In the rows, zero is written as 128.
[167 150 161 198 112 158 142  90 122 125 144  78 172 129 132 162 164 181
 115 146 102 140 123 128 135 135 124 128 119 148  79 134 144 131 143 148
 100 153 126 158 131 115  73 129 105 141 107 132 102 134] : 5
[ 80  85 101  70 188 143 117 172  88 154 180 108  98 115 105 157 100 128
 138 102 164 120  94 112 138 121 106  81 200 110 138 123  63 124  80  92
 138  96 142  91 128 119 158 134 138 142  96 136 125 127] : 5
[113 119 114  86 132 150 114 143  88 153 128 175  90 134 129 125 103 156
 110 108 125 138 131  80 115 136 130 141 151 107 107 139  95 133 125 121
 141 102 126  69 110 147 126 167 143 146 111 133 166 126] : 8
[152 160 138 193 135 164 145 127  96 129 142  79 124 119 142 171 169 160
 139 107 105 136 122 130 143 116 137 113 155 137  86 156 136 135 124 139
 106 148 131 148 136 132  65 139 131 131 148 125  85 129] : 0
[153  70 142 142 119 103 156  96 147 100 107 105 159 146 111 146 124 157
 119 176 151 125 125 154 117 148 156 124  79 120 168 105 116 115 126 157
  97 159  92 136 120 132 132 131  65 140 140 132 131 120] : 4
[163 165 127 102 155 123 125 117 121 136 137 137 146 122 113 109 130 124
 144 141  76 148 114 102 108 126  97  88 136 121 143  98 113 124 128  99
 126 140 129 119 137 119 116 123 127  89  95 146 153 103] : 1
[ 98 133  99  92 147 124 143 162  91 153 164 131  87 138 128 140 117  76
 161  94 160 102 112 136 126 101  88  83 198 140 114 123 106 133  81 104
 123  70 149 151 128 138 160 128 120  97 124 126 135 137] : 8
[120 165 117  98 110 131 127 145 106 142 105 189  97 150 150  96 119  92
 148  96 124 136 138 119 110 108  96 131 156 137  78 138 130 145 109 117
 147  87 151 118 109 163 129 156 147  97 170 129 157 147] : 1
[172 154 130 140 119 126 126  55 158 136  78 151 163 161 166 144 164 155
  78 164 135  82 135  80 134 139 120 179  87 167 148 131 162 138 156 137
  85 111 141 152 137  83 114  92 115  45 116 144 148 154] : 6
[ 95 118 110  91 151 128 136 150 102 147 170 123 107 138 120 140 105  99
 143 107 168 116 106 141 129 110  98  96 176 136 115 118  96 124  78 108
 129  88 156 141 125 135 160 127 121 116 117 123 130 139] : 5
[146 156 116  96 173 122 121 157 113 133 139 122 120 121 113 116 135 117
 159 125  73 147 113 106 110 107 101  76 168 107 138 101 107 128 113  92
 140 136 130 111 135 127 118 129 132  78 113 151 136 103] : 1
[132  85 128 131 144 109 157 133 126 104 102 115 120 147 110 142 115 137
 141 154 144 113 122 150 116 124 160 127 129 109 165 115 109 131 107 145
 114 168  97 133 135 133 127 141  92 131 169 133 119 126] : 10
[164 168 124  94 143 121 116 133 125 126 148 130 130 114 115 111 136  99
 157 133  71 150 116 113 108  98  97  91 149 116 118  94 121 121 119 106
 127 136 132 137 127 138 115 118 131  85 100 149 136 104] : 5
[162 131 157 194 132 164 135  98 112 142 159  61 164 111 115 175 166 196
 108 140 102 145 113 111 135 146 134 114 113 135  96 131 122 130 145 134
 103 149 118 118 120 107  82 140 106 168  89 140 104 120] : 4
[156 134 104 105 165 140 108 109 128 123  90 153 132 142 163 145 157 142
 100 123 126  86 129  73 144 124 126 153 137 150 164 138 131 132 137 121
 103 120 147 105 136 107 105 103 150  46 142 140 139 137] : 11
[137  82 135 134 142 114 147 126 139  98 112 101 113 137 123 150 106 153
 128 148 153 128 122 150 129 138 168 121 115 111 173 116 110 117 106 156
 109 173  87 124 135 135 120 137  97 150 164 126 105 118] : 0
[ 82 125 105 102 150 124 138 163  93 149 154 106  92 140 124 144 111  94
 148  98 160 112 107 140 131 102  93  90 191 133 120 125 101 137  83 102
 115  81 148 145 132 133 154 130 126  98 135 122 130 136] : 9
[147 146 144 188 148 166 134 125 103 135 147  73 139 115 129 170 159 177
 126 109 106 136 119 122 142 132 145 117 145 125  92 139 126 134 133 124
 113 142 126 120 132 113  63 146 131 159 122 134 100 125] : 2
[160 123 141  93 169 130 113  99 137 151 163 118 167 109  95 129 103 182
 120 162  96 138 106  81 114 167 117  73 104 117 161  75  83 126 141 100
 125 142 113  88 129  90 131 132 116 143  43 143 151  97] : 1
[ 91 129  97  98 155 120 145 176  87 157 148 121  80 140 123 136 118  82
 172  90 161 103 106 142 131  97 105  75 207 129 112 131  97 139  69 112
 126  79 152 153 138 136 158 126 119  95 140 121 125 135] : 10
[104 155 118 112 118 116 160 131 105 149 161 133 118 152 142 133 122  83
 150 113 159 101 117 156 119 102  83 103 160 162  96 115 133 133  82 121
 114  74 160 185 125 152 167 123  93  88 128 114 142 147] : 8
[104 135 119 117 127 129 147 121 112 152 159 121 128 144 133 142 121 108
 145 126 165 104 106 132 126 128  98  90 150 145 120 111 115 127  99 122
 122  96 158 156 116 141 167 127  99 110 114 116 133 141] : 7
[163 120 129  85 180 146 117 134 120 147 158 118 139 102 104 133 118 162
 133 140  84 148  99  70 109 138 111  78 156 109 159  87  80 125 131  92
 125 146 114  82 139 104 118 141 133 122  74 162 144  98] : 1
[151 128 120  89 165 137 119 133 113 146 151 120 130 115  95 131 108 162
 131 144  86 137 102  84 110 140 123  89 136 101 149  95  84 126 131  99
 132 145 118  89 130 114 119 134 124 123  75 143 152  98] : 10
[ 96 161 105 106 143 110 153 178  95 146 145 136  87 155 133 125 125  54
 177  80 152 107 118 161 126  86  72  79 207 146  98 133 115 140  61 106
 133  77 158 164 133 145 159 129 132  76 166 117 127 142] : 1
[129  57 122 120 163 130 143 133 127 103 115 116 126 132 117 153 108 166
 124 148 145 122 117 133 133 137 167 119 131 103 187 112  94 115 118 139
 108 173  89 102 136 120 125 145 107 150 153 135 114 118] : 11
[148 158 120 101 165 120 117 147 110 124 142 114 121 112 106 118 120 119
 148 122  72 147 110 105 108 105 103  90 159 106 131 103 101 134 119  90
 128 143 126 110 133 136 116 129 147  92 108 142 144  98] : 9
[152 165 135 184 145 159 132 141  98 122 137  86 127 119 131 155 166 138
 134 104  93 151 124 135 133 104 122 117 166 128  73 155 134 133 120 127
 116 155 125 145 135 143  57 136 142 129 145 128  92 126] : 5
[168 144 149 117 133 130 120  76 139 142 143 114 177 121 111 121 114 167
 122 164  86 136 109  95 114 148 114  94  90 126 146  79 112 123 147 109
 116 143 124 116 131  99 133 117 109 123  62 145 156 102] : 9
[123 135 128  98 101 147 117 106 113 151 116 173 125 145 136 115 110 152
 114 116 136 134 128  97 106 143 129 140 113 126 107 113 115 135 133 124
 138 101 137  92 105 139 134 162 119 147 101 132 171 135] : 2
[ 85  94 103  87 182 139 125 162  92 159 173 104 103 123 117 160 106 132
 130 105 162 108  98 116 138 128 118  84 191 120 145 113  72 129  86  88
 122  97 139 111 126 112 154 142 124 131 104 124 129 127] : 11
[143 139 110  82 189 138 109 171 103 131 152 109 100  97 107 136 125 130
 149 112  75 152 101  88 119 113 128  85 182  83 145  99  82 130 118  83
 139 143 115  79 132 118 105 138 148 115  96 149 131  90] : 2
[141  46 135 129 146 126 138 112 138 108 127  94 139 126 111 161 111 192
 104 166 144 125 117 111 125 158 179 130  98 106 188 101  97 108 133 149
 105 165  82  99 134 121 129 140  83 165 115 141 126 114] : 8
[123  47 116 116 173 136 141 161 117 100 132 101 104 123 110 158 113 165
 133 132 138 124 112 128 133 122 175 113 148  94 188 111  80 115 109 134
 117 168  85  93 138 143 128 156 114 158 156 145 105 105] : 11
[144 119 114  86 184 143  98 133 109 144 157  97 127  99 103 129 115 164
 127 138  90 148 103  81 115 135 128  76 140  95 165  95  82 125 128  88
 131 138 119  79 133 114 116 131 123 126  62 159 142  89] : 0
[116 154 107 108 113 148 122 135  97 144  98 172  96 141 148 109 120 120
 132  97 128 143 132  91 111 122 123 129 148 118  94 138 124 127 126 124
 143 103 149  98 113 167 123 156 143 110 151 127 163 138] : 7
[104 145 111 111 128 122 146 129 111 157 153 129 117 147 137 141 121  96
 152 108 171 101 111 147 129 118  92  99 152 151 112 111 118 132  88 108
 120  73 159 159 121 129 159 122 105 107 120 121 142 145] : 2
[169 174 127 110 143 122 126 119 124 141 139 122 141 117 107 108 130 133
 139 144  79 135 109 101 102 115 109  96 119 126 124  91 110 132 129 103
 130 141 125 130 136 123 119 117 120  93  84 138 151 106] : 10
[159 141 129 109 151 119 110 107 130 137 143 104 151 117 106 121 114 153
 129 146  82 145 112  95 113 134 121  93 117 120 140  87 106 123 140 102
 118 136 127 118 129 120 114 120 125 102  79 136 156  99] : 9
[171 149 131 121 125 124 119  59 153 133  72 156 174 162 167 147 160 169
  76 156 148  85 127  76 132 155 121 173  89 168 150 122 156 138 150 136
  86 110 146 125 141  88 108 101 116  48 109 144 156 154] : 2
[169 136 114 120 137 141 104  75 134 136  67 147 163 149 160 143 167 169
  86 150 135  94 122  50 128 144 108 154 114 155 153 133 141 136 154 127
  90 121 147 105 129 107 104 101 124  37 103 145 160 150] : 7
[101 129 117 103 132 123 145 130 107 158 151 115 124 142 136 139 117 107
 142 113 172 116 109 136 124 123  92  94 160 149 118 108 108 131  88 111
 114  84 157 156 127 135 169 129 100 103 107 119 142 143] : 3
[129  95 128 133 139 110 155 143 125  99 105 112 104 148 124 146 122 135
 140 137 143 124 128 158 126 117 158 131 140 113 165 130 116 121  99 152
 106 160  96 135 137 136 123 137 102 125 178 130 106 124] : 0
[165 145 132 101 156 126 118 114 135 139 149 115 159 115 110 124 123 150
 137 149  88 146 109  95 109 138 113  75 116 126 145  82 109 123 132 101
 130 130 128 109 130 116 126 123 115 110  72 142 149 101] : 1
[171 147 130 100 151 128 117  95 130 138 156 124 159 108 109 119 118 158
 128 162  95 146 110  97 111 141 121  89 104 124 150  87 106 129 135 108
 119 140 119 114 131 111 123 121 109 122  60 143 147 103] : 0
[146  67 147 145 135 105 150 100 154 100 111 106 159 141 113 147 111 165
 112 175 153 118 129 153 125 156 167 131  86 113 176 102 116 120 124 157
  99 169  81 131 127 120 132 133  72 157 142 127 123 122] : 4
[112 163 108 109 107 126 131 154  94 133  96 181  84 148 153  91 115  80
 145  78 122 156 148 130 121  93 130 141 174 110  75 146 128 141 103 124
 142 103 147 130 126 177 121 165 155  96 182 115 155 136] : 3
[160 150 111 111 164 136 126 104 135 129  78 149 140 157 161 151 160 153
 104 138 131  87 129  76 141 133 118 161 146 145 157 134 142 140 132 123
 105 108 143 112 143  84 108 103 153  28 149 150 134 154] : 1
[110 139 130 126  99 130 149  87 118 161 141 115 152 164 139 139 122 123
 126 139 167  98 112 138 110 136  67 102 119 168 111 109 123 132 109 116
  93  76 154 181 110 125 170 115  73  94  95 122 160 148] : 9
[160 182 118 107 151 111 127 149 111 134 126 141 110 124 116 101 137  87
 163 110  75 153 117 123 103  89 104  91 155 115 111 101 121 130 110  99
 131 141 136 141 135 149 114 121 134  75 130 135 134 105] : 6
[137 186 124 119  67 126 140  99 109 131  96 196 120 166 157  99 123 100
 129 116 123 133 154 132 103 117  91 160 107 152  65 139 159 136 132 137
 130  91 150 148 102 177 124 138 127  84 158 117 177 147] : 8
[164 129 123 107 155 142 112  81 137 140  86 147 152 145 151 158 155 178
  74 151 133  92 116  56 133 142 123 163 110 148 161 126 130 136 148 122
  97 121 140  96 139  84 112 105 136  60 108 152 143 144] : 6
[103 141 105  90 127 147 116 146  92 138 109 182  93 144 140 118 101 118
 120  83 121 142 134 100 112 120 123 132 160 118 100 137 109 132 118 107
 145 107 137  85 107 165 120 169 156 125 152 124 165 128] : 11
[105 128 119 110 125 135 142 125 103 155 155 124 117 149 129 137 119 110
 138 111 168 103 112 137 126 124  95  87 146 149 124 104 103 123  94 106
 117  93 157 154 121 132 164 128  94 106 109 115 145 131] : 11
[ 94 117 107 102 142 136 142 145  88 163 155 118 111 140 124 147 111 126
 143 112 161 104 103 124 121 117  87  91 175 142 119 120  90 138  93 106
 116  86 149 140 131 126 162 129 100 109 107 131 146 140] : 10
[159 143  96 101 164 139 119 131 121 125  87 158 110 140 160 148 158 130
 115 115 122 103 125  74 138 102 118 154 167 128 148 142 138 140 129 119
 102 113 144 107 147 106 109 104 165  30 153 156 126 144] : 6
[143  78 130 125 142 108 157 140 129  96 112 117 125 138 109 143 120 137
 136 147 143 137 122 152 122 120 157 116 129 107 160 111 109 123 105 152
 109 162  86 118 136 141 125 143  94 130 170 135 112 119] : 4
[140  84 143 141 130 115 156 105 141 105 112 105 145 145 111 147 101 170
 123 169 144 119 123 151 115 145 157 134  91 115 171 106 106 117 122 153
 111 178  88 132 127 130 134 132  83 154 142 127 130 120] : 10
[140  87 128 144 134 114 160 140 117  95  91 122 110 147 124 142 133 136
 136 138 133 132 128 153 114 111 146 136 129 109 153 128 118 122 111 144
 103 172  98 135 137 152 120 136  98 107 186 134 112 123] : 6
[145 107 138 140 122  99 167 108 135 100  92 130 133 154 126 133 129 123
 139 151 144 127 133 169 114 115 148 130 102 121 145 115 135 123 109 151
 101 162  99 155 126 150 132 127  89 112 179 128 116 126] : 6
[101 159 113 104 123 123 158 130 102 155 145 146 102 157 143 136 122  85
 155 108 175 104 121 155 124 109  80  96 156 163 108 132 123 134  81 123
 110  77 160 173 120 138 163 117 101  88 137 112 133 147] : 0
[161 162 124 103 144 124 113 124 124 140 127 130 137 125 119 119 137 125
 135 131  82 147 108 100 105 129 114 101 134 117 131  90 114 125 128  97
 122 133 124 127 129 137 106 128 113  99  87 139 156 101] : 2
[142 134 133 187 152 173 128 144  94 128 142  83 126 114 138 169 165 165
 132 102  91 137 115 115 144 119 133 107 157 129  97 146 122 128 133 125
 109 152 129 125 130 133  65 143 132 142 135 130  90 118] : 11
[163 171 122 108 146 125 127 132 115 134 138 138 134 122 119  95 142 101
 162 126  73 146 120 117 105 102  87  88 147 133 119 105 122 131 122  98
 127 131 141 138 131 142 113 123 127  68 115 143 148 110] : 1
[112 152 112  95 121 147 116 137  97 140 109 186  97 155 145 109 105 120
 130  90 121 132 142 115 118 121 116 134 155 119  94 128 121 133 118 121
 142 114 141 106 109 167 124 160 146 120 157 121 160 127] : 11
[168 178 127  96 130 108 123 123 132 124 144 130 134 124 113 103 132  92
 155 135  78 149 120 123 103 107 102  89 132 125 113  92 123 127 120 110
 131 129 134 149 122 139 120 118 124  78  95 136 138 107] : 5
[105 155 107  90 124 132 128 162  92 138 123 184  81 136 142 116 111  99
 145  83 117 141 139 109 114  98 120 129 170 113  83 142 119 134 103 118
 156  93 136  97 115 176 137 159 161 116 161 132 152 129] : 8
[139 124 137 150 109  91 170 117 147  89  96 131 129 155 132 133 125 105
 150 145 144 122 141 179 121 112 154 137 107 115 146 111 145 121 102 155
 109 162  99 160 131 140 126 130  96 117 190 123 118 129] : 2
[165 132 110 111 153 149 107  89 132 134  87 145 143 141 166 157 167 165
  80 147 127  84 121  51 131 140 111 171 114 151 160 137 140 129 148 125
  92 107 140 102 128 103 103  97 134  47 111 156 149 146] : 8
[116 134 115  95 129 139 116 141  98 142 112 166  98 133 131 115 110 128
 118 104 130 152 134 100 116 126 129 135 146 106  96 131 111 138 120 116
 142 102 130  84 104 155 116 160 137 127 142 131 161 131] : 4
[129 140 123 103  96 136 126 107 111 150 112 173 113 143 138 114 109 140
 115 123 131 146 136 105 108 129 125 148 118 128 100 124 126 136 136 122
 133 102 134 106 112 140 135 155 127 124 128 135 166 140] : 6
[146  60 144 138 126 123 144  87 140 107 117 102 154 138 119 152 109 185
  98 170 144 121 123 122 117 164 162 141  77 125 181 102 108 109 138 155
  93 163  87 114 125 119 127 134  72 157 115 131 135 122] : 8
[121 116 133 105  95 142 118 105 117 155 110 158 128 141 144 120 105 166
 102 130 138 153 133  88 112 150 129 148 113 123 109 120 112 131 137 130
 131 106 134  93 110 138 139 162 117 143 101 132 172 136] : 3
[160 130 150 199 125 174 137  95 105 142 137  72 157 126 127 173 161 201
 106 133 104 143 118 112 134 147 128 126 118 142  92 136 130 126 152 139
  96 146 127 126 123 117  66 138 103 152 107 135 118 125] : 4
[159 158 104 112 152 122 124 124 133 127  86 153 119 144 163 141 161 117
 115 121 128  91 129  94 137  98 110 156 146 149 136 142 149 145 128 116
 105 106 149 135 141 110 111  99 154  28 156 143 130 153] : 6
[147 138 129 193 143 171 133 137  98 137 143  75 136 122 133 171 168 174
 127 111  96 143 118 122 142 120 130 115 154 135  93 146 131 133 133 125
 107 145 126 132 131 135  71 140 130 140 126 132  98 121] : 11
[ 97 132 106  95 152 136 148 154  91 147 166 133 102 140 130 144 120  94
 156  99 155 110 104 139 124 100  91  85 181 147 122 118  98 126  82 104
 128  89 160 143 122 148 166 132 118 105 130 127 132 128] : 11
[135  81 120 132 145 112 155 134 127  94 125 105 119 131 113 142 118 136
 135 145 133 128 131 149 120 118 164 127 121 103 166 122 110 113 112 144
 112 158  92 126 130 146 129 134 107 133 158 135 121 113] : 8
[152 152 126 101 166 117 114 136 121 130 142 113 130 112 108 118 117 119
 146 133  73 141 112 103 113 113 108  86 153 105 145  95 105 137 126  94
 120 139 120 116 135 117 117 125 136 103  93 147 142  96] : 9
[168 164 109 122 137 123 127  97 142 126  77 155 140 147 170 136 169 115
 116 132 130  96 133  94 135  99 115 157 127 156 135 137 167 143 133 127
 102 102 153 142 141 111 115  88 144  21 151 148 134 152] : 6
[158 166 146 200 120 172 147 115 109 130 144  81 138 126 140 164 158 168
 133 117 105 140 128 137 136 126 122 118 133 142  79 153 145 135 131 142
 106 146 130 148 124 131  68 136 126 146 134 124  97 130] : 0
[151 143 125  96 155 126 121 140 120 140 144 121 123 109 116 116 124 122
 150 130  81 149 116 103 113 117 116  93 148 111 140  98 104 126 124 101
 131 134 128 111 131 127 124 133 136 104  93 142 142 101] : 3
[159 138 158 188 130 158 139 112 117 131 156  78 156 111 126 171 161 171
 124 134 104 145 115 124 138 129 129 111 129 143  83 140 130 128 132 141
 108 156 121 139 134 119  78 132 123 160 112 133  89 126] : 5
[146 122 114  88 186 133 100 145 115 140 155 111 123  90 104 135 115 147
 141 135  85 150  95  74 113 130 133  69 155 101 160  92  82 122 133  94
 139 155 120  80 134 130 122 139 138 126  77 141 135  92] : 7
[170 183 158 211  85 147 157  82 119 121 128  73 172 140 144 152 170 153
 128 137  98 142 128 146 125 118 113 117 116 155  68 137 167 143 144 144
  90 141 134 182 130 125  81 131 103 109 130 127 109 137] : 9
[138  97 120 134 129 109 163 146 118  93 100 132 101 146 123 133 129 109
 155 135 134 119 136 155 117 108 140 128 137 109 145 129 127 123 102 149
 103 154 101 140 125 158 118 134 101 104 182 125 123 126] : 8
[167 152 131 107 151 118 117 106 135 132 155 116 156 114 113 123 121 141
 129 153  81 138 116 104 114 133 124  95 108 117 137  86 119 118 136 109
 127 134 127 125 133 129 122 119 121 113  78 144 150  94] : 8
[114 125 132 110 122 127 144 101 115 156 165 129 147 139 124 138 119 114
 130 133 168 110 110 136 120 128  82 101 129 162 114 114  99 128  99 117
 108  96 148 163 119 124 165 121  91 127  88 127 143 141] : 5
[106 161 112 116 114 118 171 131  99 146 144 131 108 153 133 134 130  76
 157 107 160 114 116 156 116  89  82 105 161 154  91 122 122 135  87 109
 118  80 162 185 121 150 163 119 109  72 147 120 141 145] : 6
[103 137 123 113 123 133 154 117 108 159 148 129 128 151 136 139 126 108
 140 116 164 110 111 139 120 114  84 104 151 158 108 114 121 126 100 110
 110  81 160 171 122 130 165 115  94  92 116 126 143 146] : 6
[153 110 147 151  93 113 172 101 142  96  87 128 145 160 145 122 131 117
 140 152 141 125 138 175 117 117 135 135 105 129 146 118 142 120 115 165
  93 166 108 176 135 150 128 135  78 109 176 122 127 131] : 3
[137  47 142 132 147 114 144 105 150 113 128  91 147 123 102 164  89 208
 103 186 151 120 115 119 127 164 186 136  89 109 186 103  89 117 134 155
 107 180  75 102 136  99 133 140  91 181 122 132 125 122] : 10
[152 159 142 198 139 157 146 128 102 128 141  81 141 125 130 161 169 149
 141 111  96 139 125 138 141 111 125 107 155 133  71 145 141 134 124 135
 114 142 130 146 130 137  71 133 124 132 148 132  99 122] : 4
[108 102 126 105 145 125 136 125 110 163 161 114 133 138 112 148 116 138
 117 131 171 115 102 118 128 146 109  95 143 138 128 105  90 128  98 116
 108  91 141 132 120 113 159 129  84 134  84 121 144 133] : 4
[159 171 113 120 119 124 132 101 138 120  65 159 137 161 182 130 170  99
 120 127 130  99 139 105 133 102  99 166 134 159 128 141 172 136 129 136
  97  98 159 156 134 129 112  93 145   4 164 139 138 153] : 3
[171 130 122 116 149 135 117  78 148 132  90 143 162 151 159 148 152 171
  90 154 137  80 125  68 141 153 112 155 113 161 165 130 137 140 151 128
  97 107 143 111 139  72 110 103 136  47 116 152 144 156] : 1
[106  69 104 103 190 130 134 199  90 107 111 117  68 119 111 155 130 132
 162 105 130 135 112 139 130  95 165 106 190  68 168 133  76 128  86 114
 129 167  90  80 133 146 115 159 132 130 177 141  93 110] : 2
[163 144 123  91 160 120 100 129 128 128 153 115 135 108 106 124 120 123
 139 143  71 160 108 101 106 115 112  94 146 115 141  93 102 124 127  99
 131 140 121 114 123 128 111 124 131 106  74 149 138  99] : 5
[168 119 139 113 144 133 110  80 138 151 151  95 173 101 107 123 115 176
 110 166  93 149 105  82 113 158 133  84  86 114 161  72  94 117 148  99
 118 150 117 105 135 104 125 132 102 139  36 144 161  95] : 3
[160 144 142 113 146 115 115 103 144 138 150 112 164 114 112 125 119 150
 128 145  88 137 107 105 117 138 131  93 101 122 145  74 111 117 134 107
 129 146 125 118 132 116 119 123 111 132  68 140 150  96] : 2
[147 185 139 192 130 168 147 133  92 135 132  91 119 130 149 160 176 139
 152 101  99 139 125 141 136 108 114 112 160 142  64 158 151 141 113 136
 110 140 139 156 126 152  69 135 127 127 160 130  89 129] : 0
